In the rows, zero is written as 128.
Here are made-up objects, facts about them, and rows of numbers that follow some of those facts. Name the object behind each unnamed row.

Some facts about the objects:
j_850 (Ψ 713) (ζ j_643) (ω b)
j_446 (Ψ 286) (ζ j_906) (ω a)
j_611 (Ψ 713) (ζ j_166) (ω b)
j_643 (Ψ 939) (ζ j_998) (ω a)
j_638 (Ψ 939) (ζ j_3) (ω b)
j_367 (Ψ 286) (ζ j_573) (ω a)
j_162 (Ψ 713) (ζ j_93) (ω b)
j_97 (Ψ 939) (ζ j_209) (ω b)
j_517 (Ψ 713) (ζ j_871) (ω a)
j_685 (Ψ 713) (ω b)
j_896 (Ψ 286) (ζ j_946) (ω a)
j_102 (Ψ 939) (ζ j_392) (ω b)
j_915 (Ψ 713) (ζ j_875) (ω b)
j_4 (Ψ 713) (ζ j_9) (ω a)
j_555 (Ψ 939) (ζ j_699) (ω b)
j_847 (Ψ 286) (ζ j_611) (ω b)
j_146 (Ψ 713) (ζ j_613) (ω a)
j_383 (Ψ 713) (ζ j_803) (ω b)
j_93 (Ψ 713) (ζ j_346) (ω a)
j_373 (Ψ 713) (ζ j_672) (ω a)
j_99 (Ψ 713) (ζ j_58) (ω a)
j_139 (Ψ 713) (ζ j_331) (ω a)
j_760 (Ψ 713) (ζ j_838) (ω a)
j_466 (Ψ 713) (ζ j_146) (ω a)
j_151 (Ψ 713) (ζ j_894) (ω a)
j_503 (Ψ 713) (ζ j_615) (ω a)
j_624 (Ψ 713) (ζ j_64) (ω a)
j_100 (Ψ 939) (ζ j_476) (ω b)
j_183 (Ψ 939) (ζ j_822) (ω a)
j_9 (Ψ 713) (ζ j_575) (ω b)
j_582 (Ψ 713) (ζ j_918) (ω b)
j_789 (Ψ 286) (ζ j_517) (ω a)
j_821 (Ψ 286) (ζ j_274) (ω b)
j_767 (Ψ 939) (ζ j_285) (ω a)
j_838 (Ψ 939) (ζ j_416) (ω a)
j_727 (Ψ 713) (ζ j_52) (ω a)
j_787 (Ψ 713) (ζ j_395) (ω a)
j_757 (Ψ 286) (ζ j_189) (ω a)
j_779 (Ψ 286) (ζ j_695) (ω a)
j_331 (Ψ 713) (ζ j_555) (ω b)
j_3 (Ψ 713) (ζ j_316) (ω a)
j_979 (Ψ 713) (ζ j_873) (ω a)
j_998 (Ψ 713) (ζ j_231) (ω b)
j_681 (Ψ 939) (ζ j_464) (ω a)
j_841 (Ψ 939) (ζ j_513) (ω a)
j_738 (Ψ 939) (ζ j_373) (ω a)
j_368 (Ψ 713) (ζ j_779) (ω b)
j_252 (Ψ 286) (ω a)
j_163 (Ψ 939) (ζ j_99) (ω a)
j_672 (Ψ 286) (ζ j_97) (ω a)
j_617 (Ψ 713) (ζ j_216) (ω b)
j_699 (Ψ 286) (ζ j_141) (ω a)
j_673 (Ψ 939) (ζ j_973) (ω b)
j_664 (Ψ 713) (ζ j_745) (ω b)
j_675 (Ψ 713) (ζ j_151) (ω a)
j_453 (Ψ 939) (ζ j_841) (ω a)
j_416 (Ψ 713) (ζ j_213) (ω a)
j_266 (Ψ 939) (ζ j_627) (ω b)
j_193 (Ψ 939) (ζ j_4) (ω a)
j_615 (Ψ 939) (ζ j_926) (ω a)
j_463 (Ψ 713) (ζ j_163) (ω b)
j_561 (Ψ 713) (ω a)
j_52 (Ψ 713) (ζ j_255) (ω a)
j_576 (Ψ 713) (ζ j_113) (ω b)
j_173 (Ψ 713) (ζ j_740) (ω a)
j_462 (Ψ 286) (ζ j_949) (ω a)
j_971 (Ψ 713) (ζ j_384) (ω a)
j_476 (Ψ 286) (ζ j_598) (ω a)
j_816 (Ψ 713) (ω b)
j_949 (Ψ 286) (ζ j_767) (ω b)
j_78 (Ψ 939) (ζ j_850) (ω a)
j_973 (Ψ 713) (ζ j_489) (ω a)
j_464 (Ψ 939) (ζ j_136) (ω a)
j_218 (Ψ 939) (ζ j_204) (ω b)
j_684 (Ψ 713) (ζ j_368) (ω a)
j_786 (Ψ 286) (ω a)
j_871 (Ψ 713) (ζ j_768) (ω a)
j_223 (Ψ 713) (ω a)
j_230 (Ψ 939) (ζ j_281) (ω b)
j_873 (Ψ 939) (ζ j_610) (ω a)
j_433 (Ψ 713) (ζ j_938) (ω a)
j_938 (Ψ 713) (ζ j_570) (ω a)
j_610 (Ψ 713) (ζ j_772) (ω b)
j_875 (Ψ 713) (ζ j_718) (ω a)
j_650 (Ψ 939) (ζ j_193) (ω a)
j_984 (Ψ 713) (ζ j_518) (ω a)
j_255 (Ψ 713) (ζ j_709) (ω a)
j_349 (Ψ 713) (ζ j_81) (ω a)
j_826 (Ψ 939) (ζ j_183) (ω b)
j_709 (Ψ 713) (ζ j_786) (ω a)
j_141 (Ψ 939) (ζ j_915) (ω a)
j_926 (Ψ 713) (ζ j_909) (ω b)
j_588 (Ψ 713) (ζ j_169) (ω a)
j_392 (Ψ 713) (ζ j_340) (ω a)
j_945 (Ψ 286) (ζ j_201) (ω a)
j_117 (Ψ 939) (ζ j_266) (ω a)
j_894 (Ψ 939) (ζ j_478) (ω a)
j_273 (Ψ 713) (ζ j_267) (ω a)
j_573 (Ψ 939) (ζ j_760) (ω a)
j_690 (Ψ 939) (ζ j_650) (ω a)
j_81 (Ψ 713) (ζ j_252) (ω b)
j_44 (Ψ 286) (ζ j_349) (ω a)
j_946 (Ψ 939) (ζ j_531) (ω b)
j_906 (Ψ 713) (ζ j_173) (ω b)
j_575 (Ψ 286) (ζ j_383) (ω b)
j_518 (Ψ 713) (ζ j_971) (ω a)
j_982 (Ψ 713) (ζ j_690) (ω b)
j_554 (Ψ 939) (ω b)
j_285 (Ψ 939) (ζ j_24) (ω a)
j_820 (Ψ 286) (ζ j_401) (ω a)
j_772 (Ψ 286) (ζ j_864) (ω a)
j_389 (Ψ 939) (ζ j_218) (ω a)
j_395 (Ψ 713) (ζ j_659) (ω a)
j_570 (Ψ 286) (ζ j_673) (ω a)
j_439 (Ψ 939) (ζ j_503) (ω a)
j_745 (Ψ 939) (ζ j_638) (ω b)
j_659 (Ψ 713) (ζ j_811) (ω a)
j_169 (Ψ 286) (ζ j_785) (ω a)
j_750 (Ψ 713) (ζ j_896) (ω a)
j_401 (Ψ 286) (ζ j_433) (ω a)
j_587 (Ψ 713) (ζ j_642) (ω a)
j_691 (Ψ 286) (ω b)
j_189 (Ψ 713) (ζ j_44) (ω b)
j_384 (Ψ 713) (ζ j_681) (ω b)
j_803 (Ψ 286) (ζ j_582) (ω a)
j_82 (Ψ 713) (ζ j_150) (ω a)
j_58 (Ψ 713) (ζ j_757) (ω a)
j_281 (Ψ 286) (ζ j_576) (ω a)
j_613 (Ψ 939) (ζ j_439) (ω a)
j_642 (Ψ 286) (ζ j_684) (ω b)
j_795 (Ψ 939) (ζ j_646) (ω a)
j_274 (Ψ 713) (ζ j_389) (ω b)
j_231 (Ψ 939) (ω a)
j_287 (Ψ 713) (ζ j_624) (ω a)
j_47 (Ψ 713) (ζ j_351) (ω a)
j_627 (Ψ 939) (ζ j_82) (ω a)
j_340 (Ψ 939) (ζ j_149) (ω a)
j_785 (Ψ 939) (ζ j_109) (ω a)
j_532 (Ψ 713) (ζ j_682) (ω a)
j_323 (Ψ 713) (ζ j_587) (ω a)
j_179 (Ψ 713) (ζ j_303) (ω b)
j_216 (Ψ 713) (ζ j_462) (ω a)
j_718 (Ψ 286) (ζ j_323) (ω a)
j_707 (Ψ 939) (ω a)
j_175 (Ψ 713) (ζ j_466) (ω b)
j_111 (Ψ 286) (ω a)
j_646 (Ψ 713) (ζ j_179) (ω a)
j_489 (Ψ 286) (ζ j_561) (ω b)
j_768 (Ψ 713) (ζ j_677) (ω a)
j_303 (Ψ 286) (ζ j_102) (ω a)
j_864 (Ψ 939) (ζ j_603) (ω a)
j_598 (Ψ 939) (ζ j_637) (ω b)
j_24 (Ψ 713) (ζ j_795) (ω a)
j_682 (Ψ 713) (ζ j_453) (ω a)
j_346 (Ψ 939) (ζ j_987) (ω b)
j_64 (Ψ 713) (ζ j_532) (ω a)
j_918 (Ψ 286) (ζ j_664) (ω a)
j_909 (Ψ 286) (ζ j_356) (ω b)
j_603 (Ψ 939) (ζ j_821) (ω a)
j_149 (Ψ 286) (ζ j_675) (ω a)
j_166 (Ψ 713) (ζ j_287) (ω a)
j_674 (Ψ 939) (ζ j_789) (ω a)
j_113 (Ψ 286) (ζ j_982) (ω b)
j_316 (Ψ 286) (ζ j_816) (ω b)
j_136 (Ψ 939) (ζ j_162) (ω b)
j_987 (Ψ 713) (ζ j_750) (ω a)
j_356 (Ψ 939) (ζ j_836) (ω a)
j_351 (Ψ 939) (ζ j_175) (ω b)
j_513 (Ψ 713) (ζ j_727) (ω a)
j_740 (Ψ 286) (ζ j_738) (ω a)
j_203 (Ψ 713) (ζ j_446) (ω a)
j_811 (Ψ 939) (ζ j_984) (ω a)
j_150 (Ψ 939) (ω b)
j_204 (Ψ 939) (ζ j_47) (ω a)
j_677 (Ψ 713) (ζ j_826) (ω a)
j_836 (Ψ 713) (ζ j_111) (ω b)
j_637 (Ψ 713) (ζ j_139) (ω b)
j_822 (Ψ 713) (ζ j_617) (ω a)
j_201 (Ψ 286) (ζ j_588) (ω b)
j_109 (Ψ 939) (ζ j_105) (ω a)
j_267 (Ψ 713) (ζ j_230) (ω a)
j_213 (Ψ 939) (ζ j_674) (ω b)
j_105 (Ψ 713) (ζ j_820) (ω a)
j_209 (Ψ 286) (ζ j_367) (ω b)
j_531 (Ψ 286) (ζ j_117) (ω b)
j_695 (Ψ 713) (ζ j_847) (ω a)
j_478 (Ψ 713) (ζ j_273) (ω a)

Named rows:
j_987: [162 160 159  96 112 132 123 176 116 102 209 164  93 126  93 151 142 111
 136 183 169 106 119 115 149 152 204 101  98 154]
j_675: [124 125 121  85 104 177 101 103 122 141 101 142  99 167  96 157 152 148
 150 150 122 106 166 111  87 100 192  67 149 135]
j_340: [112 127 130 113  96 160 117 107  95 186  86 179 176 179 127 117 187 154
 148 121 101  82 131 113 117 103 212  98 163 130]
j_109: [133 177 129 125 200 137 117 105  91 191 112 184 173 125 181 111 115  91
  42 119 131 101 125 125 165  79 151 164 169 129]
j_518: [159 155 155 100 118 135 121 171 117 104 199 160  96 129  95 151 137 114
 133 178 163 107 123 113 142 146 194 103 103 153]
j_150: [140 126 134 148 102 109 141 122 126 151 170 177 179 119 146  97 181 146
 127 174 138  84 121 135 168 156 177 167 119 139]
j_162: [167 142 138 109 101 117 130 132 151 105 219 150  96 106 112 136 162 137
 137 224 170 107 137 133 150 171 201 130  82 148]
j_699: [110 141 141 133 144 117  83 210  83 165 151 130 159 125 107  96 140 171
 100  78 165 142 173 118  75 150 130 134 163 145]
j_875: [144 125 132 168 158 145 104 179 120 100 121 125 116 135  93 135 130 156
 113 100 197 130 164  90  92 118 129 121 124 125]
j_709: [142 129 127 147 151 144 110 161 120 105 134 132 111 136  98 141 121 141
 114 119 171 122 153  97 102 116 137 114 134 135]
j_685: [147 112 105 137 134 126 121  98 156 111 154 122 109 117 119 132 131 154
 121 178 145 114 163 121 112 132 141 136 127 138]
j_841: [124 125 140 185 142 133 122 179  92 146 107 168 190 145 124  99 161 151
 113  77 167 100 130 101 132 123 136 153 144 125]
j_573: [149  98 134 162 161 125 136 140  92 157 153 165 184 130 105 113  87 184
 121  86  78  85  76  85 172 135 123 164 161 170]
j_873: [119 130 120 166 115 100 140 161 100 124 137 175 189 162 141  97 140  92
 120 121 115  81 106 114 125 111 139 127 176 141]
j_218: [123 109  83 195  93  60 157 121 140 102 152 158 199 152 170  72 156  91
 123 169 108  76 122 135 105 123 129 146 179 135]
j_204: [117 129 105 181 102  76 151 167 106  99 144 175 196 174 152  87 135  64
 123 130 108  76 100 117 104 104 132 117 193 141]
j_570: [118 191 131  73 200 122  78 136  82 209 158 144 142 109 162 109  93 111
  33 121 126 141 165 142 108 109 145 142 189 151]
j_266: [144 131 138 144  97 107 142 128 125 150 181 181 177 117 146  97 186 142
 131 179 142  83 116 137 174 163 188 168 112 141]

Name these rows:
No name comes twice in this set of rows, the named rows included.
[137 148 158 130 109 125 135 171  90 148 167 195 174 141 124 111 165 115
 128 138 140  83  99 119 171 143 186 138 130 147] | j_627
[156 107 124 132 168 138 120 142 121 109 165 131 108 121  83 151  67 159
 118 120 116 113 117  87 137 127 114 128 143 166] | j_173
[150  79 111 176 154 108 142  99 126 156 164 152 188 107 125 100 107 201
 120 125  83  87  98 104 177 153 112 196 145 162] | j_97
[137 152 109 142 181 121 126  63 126 189 122 166 179 107 194  97 139 122
  52 158 131 101 142 139 164 101 147 190 155 124] | j_673
[120 130 117 167 112  97 143 162 101 119 136 176 191 163 143  96 138  88
 120 124 115  80 106 115 121 109 139 126 180 142] | j_356
[125 110 107 133  91 142 125  60 129 190  96 161 179 160 148  99 205 188
 148 161  99  84 145 126 115 119 219 125 149 123] | j_102
[174 103  95 134 140 131 113  57 157 142 142 109 107 139 112 129 131 219
 136 180 102 115 140  95  90 123 205 109 129 143] | j_617
[ 73 102 141 102  81 177 126 136  93 163  96 195 175 145 112 138 160 114
 152 102 109  72 152 138 164 123 108 137 167 144] | j_690
[148 107 108 172 145 128 114 125 154 105 136 111 116 114 115 124 145 175
 115 148 184 125 176 111  98 134 129 148 115 124] | j_331
[ 90  85 120 135  93 144 138 105 127 155 126 176 181 111 133 116 160 137
 139 138 117  75 158 150 176 146  86 183 150 141] | j_745
[170 101 121 134 177 137 119 126 120 120 166 123 107 128  77 149  60 190
 124 119  94 113 102  73 129 126 136 120 144 171] | j_416
[129 106 120 200 132 116 130 134 127 147 117 152 193 123 143  84 182 177
 113 119 167 101 151 118 133 140 134 183 129 118] | j_555
[135 123 107 100 120 109  88  88 119 213 158 113 151 137 129  89 158 232
 125 158  83 129 162 126  61 151 215 113 167 156] | j_949

The same objects again, as new rows of numbers:
Known rows:
j_139: [ 50 121 156  44  97 110 113 198 161 137  94 143 129 153]
j_674: [119 122 117 173 105 150 183 112 126 168 128 154 172 144]
j_627: [160 127 143 130 118 128 153  84 128 133 129 143 168 130]
j_646: [100 120 117 133 126 143 114 119 168 120 119 124  96 122]
j_64: [166 104  94 130 157 121  64  97 172 171 118 115 141 131]
j_987: [111 116 117 123 131 133 101 121 170 132 118 123 108 126]
j_81: [132  91 111  94 166  99  99 154 118 166 115 106 127 124]
j_267: [114 125 143 106 128 132 102 107 170  85 123 120  87 111]
j_303: [145 184 137 145 107 138 107 141 110  96 148 136 122 140]
j_617: [ 96  93  97 152 153 133 143 150 121 147 127 108  93 113]
j_216: [ 93 116 104 149 125 148 119 127 169 142 119 128 103 130]
j_643: [171 122 146  85 121 100 124 114 125 175 113 148 212 153]
j_323: [ 90 118 136  73 119 113  96 164 165 146 102 133 134 146]
j_718: [128 183 152  85  97 111  94 194 105 130 127 148 158 165]
j_117: [157 128 144 131 117 128 153  87 128 132 128 144 170 132]
j_463: [117  92 113  91 159 101 109 170 116 169 110 111 131 128]
j_740: [107 171  93 196  99 156 135 180 109 170 145 150 143 165]
j_24: [ 97 118 115 138 126 142 113 121 170 125 121 125  99 126]

Rows to name:
No name comes twice in this set of rows, the named rows included.
[173 175 163 110 139 108 112 139  62  46 156 107  95 108] | j_575
[180 176 131 112 124 111  68 152 109 143 139 135 165 156] | j_252
[110 114 126  86 128 117  90 147 166 154 106 129 135 141] | j_684
[250 167  91 175 161 120  39  82 117 160 158 118 167 139] | j_786
[154 108 100 120 152 119  70 106 171 167 117 118 139 134] | j_287
[115 173  96 193 101 154 130 173 108 163 145 147 141 160] | j_367
[129 126 127 158 106 144 178 105 127 151 128 152 166 139] | j_183
[137 129 144 140 107 134 170  93 128 123 129 147 160 131] | j_795
[163 173 156 117 138 113 118 147  62  61 156 111  99 110] | j_113
[161 120 147  83 118 100 129 123 125 177 112 151 213 157] | j_78
[149 137 165 116 110 129 161  83 128  93 128 142 149 121] | j_894
[170 107  91 133 162 120  63  93 173 172 120 114 141 130] | j_532
[119  94 115  94 160 103 110 163 117 160 113 109 124 121] | j_368
[114 190 135 186  95 164 144 136 113  67 160 138  86 126] | j_169

